Each row has a class, written after it.
[  40  247 -294 -278   76 -422  487  141  194  106  -32  -60  -98   51
  -40 -152   21 -201   70 -167  439  272   62   45  322 -447   96  -70
   55 -212  130  443] | k_818
[ -60   35 -177  -65  442  330  -62   19 -407 -166 -133  -13  -16 -106
 -254 -239   72 -815  109 -130    0  322  -50 -283 -226 -731 -293 -231
   97  118 -209  222] | k_818
[  99   23   79   26 -120   46   63   -9 -109 -125   68  -17   87   17
   78  -49   25  -38  -82  100 -185 -113   80   78  -16   80  -28 -131
  142   66 -182   18] | k_693
[ 134 -536 -192  -35   38  512  113 -173  299 -276 -618 -125 -196 -300
  181   65 -319  290 -120 -561  169   60   45 -155  510 -184  102  155
  297  318  382 -443] | k_795
[  66    5  180    9  -84   37   52  -48  -32  -96   20  -77   89   21
   58  -42  -83   21 -148   39 -148 -287   31  161  109   83   20  -64
  111   71 -172   68] | k_588
[  71 -186  -31 -186 -114   53  -33  115  -86  -66 -187   86 -206  -67
   48   94   60  232  292 -417  267   89 -148  -58   62  257  -42    5
   74  160  322   60] | k_693
[  82  122  249   99   51   70  214  -76   30  -15  -46    8  184  -60
  -29 -267  227  -62   31 -379   83  194  232 -182  -85  166 -131 -106
   30  -44  141 -212] | k_534
[  60 -316 -260  -24  -23  408 -305   88 -281   -6 -118  146 -126 -239
  168  229 -105   99  177  -98  150  236 -178 -425 -222  -49   -3 -129
  259  188  169   80] | k_666
[  11   63   86  -66  -41  103   83  -56 -101 -226   -3 -141   73   58
   45  -34  -36  -78 -134   86 -142 -113  102   82   56  -10   -4  -94
  146  163 -110  144] | k_666
[ 121 -108  -65 -238   78  -31   63  121 -333 -128  -13 -126  -78  -17
  185   11  288   68  203 -254  128   82   82 -227 -180  135  -38 -120
  -86   82  213  186] | k_662
[ -17 -114 -296 -208 -114  -22  -16   84  -24  -22  -78  104 -228   48
  153  133  124  356  428 -164  353  286 -150  -94  -39  391   77    4
  -60   86  448  105] | k_666
[  51   66   94  -46  -90  -87  164   71 -177 -145  110 -180   57   52
   66  -29  104  -32 -219   49 -149 -158  147  107  -23  -23  -13  -83
  164   87 -107  256] | k_693
[  59  124  290    0  -88  -63  131  -13  -70  -43   99  -35  126   37
   -8  -92   43  -48 -125   46 -236 -225   30  157    4    0  -39  -68
   54   -6 -269   68] | k_793
[ -24 -146 -142  -82 -146   56   -2   73  158   10 -268    4 -186   61
  127  147 -117  331  321  -61  197   98  -84   47  264  310   31  152
   -6   77  295  -25] | k_793
[  29   90  239  -36  -82  -52  166  -26  -12 -131   63 -120  121  113
   71  -57   46   44 -154   91 -217 -233   95  178   61  137  -30   22
   46   44 -133   77] | k_793
[-771 -211  192  293  297  520 -407 -103  220 -384 -537 -368  -38  179
  -18  -34 -317  130 -132  444 -131  235   76   14 -121   70 -205  446
  209  429  180 -433] | k_795
[   2 -201 -122 -406  -22    0  146   26   -7  -73 -135   58 -205    9
  236  147  -89  297  170 -281  354  195  -54  -70  135  301  230   17
  131   55  415  147] | k_995
[-286 -227   60  -63   89  272 -467   41 -101 -217 -166  243 -222 -266
  230  359 -250 -105  -48 -165  196  206 -425 -138 -171 -239 -144   14
  344  341 -135  330] | k_588
[  32    8   17 -163   81  -86   -8   24 -178  -73   22  -19  -35   99
  135   85  272   82  255 -166  313  189  -51 -199 -157  120   82  -32
  -38  111  346  199] | k_588
[-542 -154  423  115  280  453 -198   22 -118 -531 -323 -157  -31 -128
  -31  106 -130  231   54  208  249  224 -103 -328 -212 -220 -122  -13
  294  367  199  -65] | k_818
[ 235  -72 -574 -155   19 -456  231  219 -143  139   17   68 -303  232
 -163  293  -12 -608  238 -343  308   28 -358  206  209 -763   73   95
 -200 -281  -33  255] | k_818
[ 220 -214  309   74  204  486  -55 -291  165  104 -200  -54  115 -316
   79 -220 -339  -27  -61 -243  -30  137   34 -235  129   92   91  -72
  -24   66 -185 -219] | k_793
[  90   46   90   -3  -62  112   28   10  -97   12   66   42   99   -3
   70  -29   51  -66  -49   81 -203 -113   44  -34  -60   73 -111  -74
  131    9  -71    1] | k_793
[ 163 -323  -99   44  -19  165 -191   96 -117 -141 -187   -7 -105   22
  163  112  268  202  427 -229  189  217  -56 -183  -94  485 -182   70
 -228   45  474 -230] | k_884
[   8   97  141    5 -112  -90  153  -18 -103 -226  124 -189  124  126
   93  -60  161    1 -258  117 -231 -188  153  137  -66   62   -5   12
  109  128 -100  129] | k_795
[  27 -126  108 -187    8   10  -86  158 -347  -61    5   17  -82 -103
   28   47  151  -18  307 -251  136  -14 -143  -98 -154   15 -184 -165
  -15 -105  -78   87] | k_818
[  66   37  183   -9  -62    1  139  -48  -20 -168   36 -178   92   36
   52  -57   -4  -44 -196   96 -182 -190   81   94   46  103   -9  -81
   71   91 -130  101] | k_884
[-284  171   93 -458  486  300  245 -156  227 -167 -204  -21   54  -40
  -25 -314 -409  -55 -193  479  164  152  326  218  491 -236   42 -185
  124 -243  110  236] | k_995
[ -94 -192 -216  -75 -141   18   42   53   97 -286 -320 -138  -80   53
  246   12   80  509  124 -163  180  205  144  -48  112  453  -90  217
   82  320  409    4] | k_83
[ -56   69  240  -12  -45   77  104  -53    7 -147  -11 -125   71   10
   -5  -21  -44   25 -144  148 -175 -224   54  132    8  126  -86  -77
  125   80  -83  -13] | k_884
[  44   93  154    8  -96   29  133    7  -80  -41   70  -66  110    9
   49   -2  -12  -81 -177   92 -202 -166  114   23    1   23  -43  -59
  127   67 -147  138] | k_793
[  82 -152   24 -209   31   73 -148  115 -379   91  130  213  -37 -210
   65   65  249   -3  207 -371  202  102  -89 -460 -412  199  -68 -142
    8   12  106  129] | k_884
[  72  -12  161  -80 -131   85   95   -1  -61 -136    6  -32   83   18
   50   -6  -71  -44  -70   61  -83 -229   45  117  133  134  -86  -80
   97  -35  -98    3] | k_795
[ -28   32  182  -22 -111  -41   52  -22 -100 -204   16  -97  101   25
  170  -23   90    9 -204  108 -214 -182  120  162   48   39  -45  -80
  158   66 -190   61] | k_588
[  67   39   93  -22  -62  -12  119  -10 -147 -175  128  -65   75   26
   68  -30   59  -49 -208   94 -169 -117   84  116  -59   30  -12 -110
   89   87 -135  183] | k_693
[-378 -414   86  161 -140  615 -281 -209  285  -57 -285  410  104 -555
  194  -13 -540  183 -501  154 -219  201  -81 -265   48  189 -104   87
  383   -9 -416 -515] | k_534
[-102 -312 -120  390   51  332 -217  240 -517 -384  -15   -8   54  -82
 -192   83  201 -459  -70  147 -224 -181 -142 -188 -272 -444 -476  166
   -7   32 -542 -186] | k_83
[ 185   69  129  -78 -112  -88  221   -2  -63 -151   82  -47   48   55
  101  -12   61  -13  -91   83 -110 -204   68  202  108   44    5  -99
   76    2 -127   91] | k_693
[-158   66    8 -140   45  173  405 -152  219 -340 -291  -96   42   11
  273  -98 -189   30 -174   98  153  327  381   12  301  121   71  -77
  379  198  152  107] | k_884
[   4   89  106  -57  -75  -58  127  -70  -46 -205   62 -116   67   57
   92   10   42   33 -218  105 -190 -127  112  181  -12   25   14  -66
  118  157  -94  119] | k_693
[ 192  -86  296 -145  215 -147  267  -53  315  -52 -563 -541   19   90
 -235 -122 -290  427  225 -436  216 -372  -91  594  452 -170   20  512
 -200  115  -46  -99] | k_995
[ 123  -17  -20   47 -124   80   27   28 -117    7   94   36  115  -66
   62  -55   38 -171 -118   28 -187 -133   95  -64  -91   26 -115  -90
  108  -40 -179  -61] | k_795
[  -8  -98 -105 -308 -149   36  180  189 -330 -124  -68  -34 -102   17
  255  -15  231  197  192  -49  144  178  165  -61   94  387  -41 -157
  147  -91  209  225] | k_662
[  62   73  -22   11  -48 -249    4   28   17  145  157  -45   52   77
  105  -97  419  317  163  -55  -96   26   51   -7 -309  405  -49  175
 -291  -17  114  -72] | k_793
[-149  -65  483  160  164  236   94   87   10   69 -145  223  115 -310
 -358 -208  -40 -397   88 -148  201 -115 -149 -161  -15 -146 -400  -11
  -86 -372 -333 -544] | k_588
[  51   66  123   37  -82   35   71  -40  -46  -43  -16  -98  131   45
  -18 -107    0   31 -164   78 -237 -182  100  104   39   34  -38  -10
   91   10 -110   22] | k_534
[  62   10  129  -53  -90   77   97  -16 -102 -176   20  -18   37   28
   97  -61  -42  -81  -97   70 -142 -146   95   83  100  136 -118 -168
  128   28 -112   21] | k_83
[-121  -94  113 -155   56  311  -84    1 -173 -134 -207    9   38  -42
   13   35 -104  162  151   42   85    2  -27 -202 -100  182 -122  -54
  158  133  197   28] | k_534
[  32 -361   77  172  167  733 -363   24 -542  -51    2  201  161 -273
 -107  131 -146 -630 -103  -86  -67  153 -301 -333 -258 -265 -414 -142
  201 -219 -364  -30] | k_534
[ -12 -197  -25 -330    9  136 -105   13 -117 -183  -87  -42 -110   11
  182  -10   -3  243  153 -177  201  168 -101  -46  158  302   25  -49
   76   55  280  279] | k_818
[ 253 -142 -210   61   14  200 -138   42 -237    4  -71   33   44  -26
   28   15  269  -70  239 -307   99  219  -31 -568 -283  104  -67  -19
   -8  209  429  -45] | k_534
[  46   82  111  -72 -140  -80  113  -31  -46  -71   91   -7   48   20
   50  -50   18  -10 -150   79 -190 -159   32  106  -16  137   33 -123
  103   74 -135  137] | k_884
[ 119 -108 -503   22   14  -59  175   86 -359   69  -55  142 -220 -207
  236  -57  228 -518   72 -161  -84  531  284 -278 -171 -451   54 -413
  -36 -152 -202   57] | k_534
[  76   68  117   -8  -98  -38  126   30 -110  -92   97  -91   71   71
   89  -35  139  -30 -108   14 -176  -97   94  -19  -26   59    3  -64
   83   91  -32  145] | k_793
[  93 -288 -236  257 -294  324  -43  132 -193 -248 -265  -57   51 -295
  323  -75  142 -407 -229  113 -460  232  305    2  247  -77 -456  -57
  283 -161 -519 -306] | k_818
[ -25  -21  166 -136 -126   41  143   -8  -79 -226   29  -27   24   28
  132  -43  -19   15  -86   59 -110 -137   72   82  111  212  -46 -133
  159  -20  -71   -2] | k_818
[  34   10   49  -31 -133   52   71   -1  -98 -167   43  -84   80   39
   99  -35   50  -14 -159   64 -169 -130  111   33  -38  156  -62  -53
  130  127   -7   92] | k_795
[ -79 -221 -152 -181  -69   52   38  125 -109 -132 -122   31 -155  -44
  274   54  115  421  165 -174  236  183  129 -151   64  353   82   30
   54   39  285   48] | k_662
[ -56 -114  -97 -224  -95   48  139  102  -95 -302 -227 -189 -147   61
  138  119   72  128   52 -143  226  122   49 -107  173  261 -115   44
  123  264  440  265] | k_83
[-201   36 -145   96  -43   72   43  212  -74 -212 -225  218  -17 -195
    9  198  193 -511   62 -113  208  224   -2 -475 -331  -67 -507  109
  150  290  151  -69] | k_588
[  97 -132   17 -236  -38 -156  110   92 -190 -111  -84  -86  -81   18
  176  102  142  177  179 -262   87   16   49   70  -42   91   47  -41
  -15  -16  123   12] | k_995
[  48 -128 -144  -15  -46   92    5    7  -77  -59 -175  -25  -27    9
  181   22  112  184   82 -109   10  263  168  -14   62  163    7   94
  -19   99  207   58] | k_793
[ -12   58  229  -68 -136   18  127  -22  -16 -256  -16  -82   73   44
   73  -41   23   30 -109  106 -168 -223   77  164  115  114  -71  -62
  121   56 -147  -63] | k_666
[-295 -205  450 -180  220  482   -3  -39  -17 -119 -441   38  -88 -417
 -147   44 -282 -106   77 -433  201   81  -96 -402 -153   16 -345 -180
  131  228  244 -270] | k_793
[ 224  -42 -183  -79  -25  -13  -40   29 -192   76    6  114   27  -67
  101  -26  203  153   89 -265   13   88   66 -100 -133   54  -10  -14
  -37   18  140  167] | k_534
[-346 -118  442  114  472  397 -348   20  -38 -199 -161  -34   91 -159
 -171  -15  155 -303  110  -55  164   96 -310 -550 -525 -121 -530  243
  -63   67   59 -414] | k_534
[ 185 -226 -184  117  218  475 -136   91   89  197 -196   43    5 -429
 -157   14 -334  -94  136 -289  378  -27 -193 -632  -71 -441 -103   14
  206  138   67  -43] | k_795
[   3   87   79    0 -122   30   58  -40  -81  -62   95   33   84  -35
   59  -87   35  -24 -178   76 -208  -62  106  -10 -101   53   26 -125
  171   97 -154   21] | k_666
[  51   89  187   27  -94  -32   49  -19  -56  -61   86   13  135  -42
   68  -85   78   71 -154  126 -226 -122  147  197  -56   99 -100  -92
   58  -34 -202  -26] | k_693
[-132  123  -42   59  277 -164  140  -28 -210  -47  -63 -180   20  -63
 -192  -44   47 -343 -393  297 -310 -112   68  276 -198 -899   16  222
  -46   72 -626  242] | k_884
[  69   38   28 -130  -42 -207   75   84  -85 -106  -45  -39  -92  163
  120   24  377  275  245 -196  211  122  -69  -43  -50  171   59  159
  -44   98  344  160] | k_534
[ 110 -225 -158   26  -14  141 -166   35 -181  -40   -2  -68   62 -117
  164  -30  140  227   88 -214  -32   73   57 -191 -229  243 -107   71
  -13   96   35   -5] | k_818
